Here is a tiny trained network, its code and every weight. The questions are about switching its units off for an input and a class, where a switched-off unit gives its printed mean instead of its output.

import numpy as np


def w(rows, s, z=0):
    codes = np.array(rows[::2]) - 128.0
    scale = np.full(codes.shape[1], s)
    scale[-1] = z or s
    return codes * scale


def f(y):
    return y / 2 * (1 + np.tanh(0.7978845608 * (y + 0.044715 * y**3)))


def log_softmax(a):
    a = a - a.max(-1, keepdims=True)
    return a - np.log(np.exp(a).sum(-1, keepdims=True))


def net(x, mask):
    res = np.array(x, float).reshape(1, 8) / 4 @ E
    y = f(res @ A[0][:, :-1].T + A[0][:, -1])
    res = res + np.where(mask, y, B[0][:, -1]) @ B[0][:, :-1]
    return log_softmax(res[-1] @ U[:, :-1].T + U[:, -1])


A, B = {}, {}
E = w([
[126,130,124,129,111,124,124,123],'x0',
[122,123,138,127,132,130,135,131],'x1',
[197,73,185,183,87,57,82,231],'x2',
[136,137,102,127,117,116,109,122],'x3',
[89,32,169,33,138,136,7,108],'x4',
[195,91,37,76,52,230,182,179],'x5',
[114,130,110,123,108,117,125,126],'x6',
[133,125,131,138,96,121,130,106],'x7',
],0.011)
A[0] = w([
[132,66,141,78,95,154,128,112,122],'n0',
[78,129,126,103,159,149,122,51,255],'n1',
[126,206,155,172,161,60,142,109,186],'n2',
[102,184,133,211,159,69,164,109,194],'n3',
[133,200,80,111,117,199,199,85,221],'n4',
[101,116,167,118,161,72,80,78,126],'n5',
[143,52,189,147,121,43,53,158,162],'n6',
[169,94,151,193,99,111,131,248,238],'n7',
],0.011,0.0035)
B[0] = w([
[122,95,96,67,152,170,65,193,183],'n0',
[131,22,92,132,212,149,55,9,225],'n1',
[172,113,147,5,94,177,68,171,208],'n2',
[179,118,85,2,98,201,69,125,215],'n3',
[56,221,211,223,147,198,101,157,250],'n4',
[65,73,214,231,162,66,93,76,203],'n5',
[139,161,217,147,82,126,23,208,231],'n6',
[222,154,82,132,21,27,213,155,240],'n7',
],0.0078,0.015)
U = w([
[126,115,102,30,145,226,98,100,244],'0',
[79,207,214,255,122,126,99,184,232],'1',
[163,96,128,29,84,98,106,196,76],'2',
[176,162,54,212,85,81,208,141,3],'3',
[80,67,139,171,173,72,106,61,8],'4',
],0.0086,0.0024)

Each question gives the input, the list of numbers given to net, and the class t.
The units are the neurons (one row each of A and B). Each row of codes is followed by its name. A weight is (code - 128) times the scale printed after its matrix; where a second scale follows, it is the last column's (A, B and U).
mask holds one flag per neuron, in row order. A switched-off neuron (its flag False) gives its mean, the last column of its row in B, instead of its output. The means were averaged over made-up inputs and are rounded, as every weight is.
A unit's drop is (log p(t) with every unit on - log p(t) with that unit switched off) / (log p(t) with every unit on - log p(t) with every unit switched off).
The circuit of an input: a set's keep is (log p(t) with only the set's units on - log p(t) with every unit switched off) / (log p(t) with every unit on - log p(t) with every unit switched off). Starting from all 8 units, units are removed one at a time, each time the one whose removal leaves the highest keep (on an exact tie, the one counted first), for as long as the keep stays at least 0.8.
circuit, biggest first: the units of the circuit, biggest drop first
most important unit: the unit with the biggest drop
top k neurons: the k neurons with the biggest drops, biggest first
drop of u: that unit's drop, to one decimal
input [5,-8,5,-5,5,0,-7,-6], class 1: circuit, biggest first -> (n6)
input [7,-6,-6,-2,1,-4,4,-1], class 4: circuit, biggest first -> (n5; n1)
input [3,1,-7,3,0,1,-4,-6], class 1: top 4 neurons -> (n4; n3; n2; n0)
input [-3,7,0,5,4,-8,3,-6], class 4: top 2 neurons -> (n5; n4)
input [6,0,-5,1,5,0,-4,6], class 4: top 2 neurons -> (n3; n2)
input [6,6,-1,-2,7,-5,-4,-5], class 4: top 2 neurons -> (n1; n4)
input [0,8,-3,3,0,4,3,4], class 1: top 4 neurons -> (n4; n3; n2; n1)
input [-3,7,7,-3,-6,1,-4,-4], class 3: top 2 neurons -> (n7; n0)
input [-4,6,7,-8,-2,-7,2,1], class 2: top 2 neurons -> (n3; n2)
input [-8,-4,6,2,0,-2,-4,-7], class 2: top 2 neurons -> (n4; n7)
input [5,-6,-2,3,1,-5,-2,-5], class 4: top 3 neurons -> (n5; n0; n1)
input [-2,-2,-7,3,-6,1,-5,-3], class 1: top 2 neurons -> (n4; n0)
input [-4,-6,0,1,7,-1,2,-5], class 4: top 2 neurons -> (n4; n5)
input [-6,1,0,-7,8,-1,-8,7], class 4: circuit, biggest first -> (n5)
input [-6,-2,-4,1,-3,1,-5,-3], class 1: top 3 neurons -> (n4; n0; n2)
input [7,-7,0,7,-3,5,-7,-3], class 1: top 2 neurons -> (n4; n3)
input [-3,-4,-6,-4,-7,-8,-8,-5], class 0: drop of n4 -> 0.0
input [-8,-8,-2,1,-5,0,-7,2], class 0: drop of n4 -> -0.1
input [1,4,-2,3,6,0,-1,-1], class 4: drop of n3 -> 0.3
input [1,8,6,1,7,-2,6,-5], class 1: most important unit -> n6
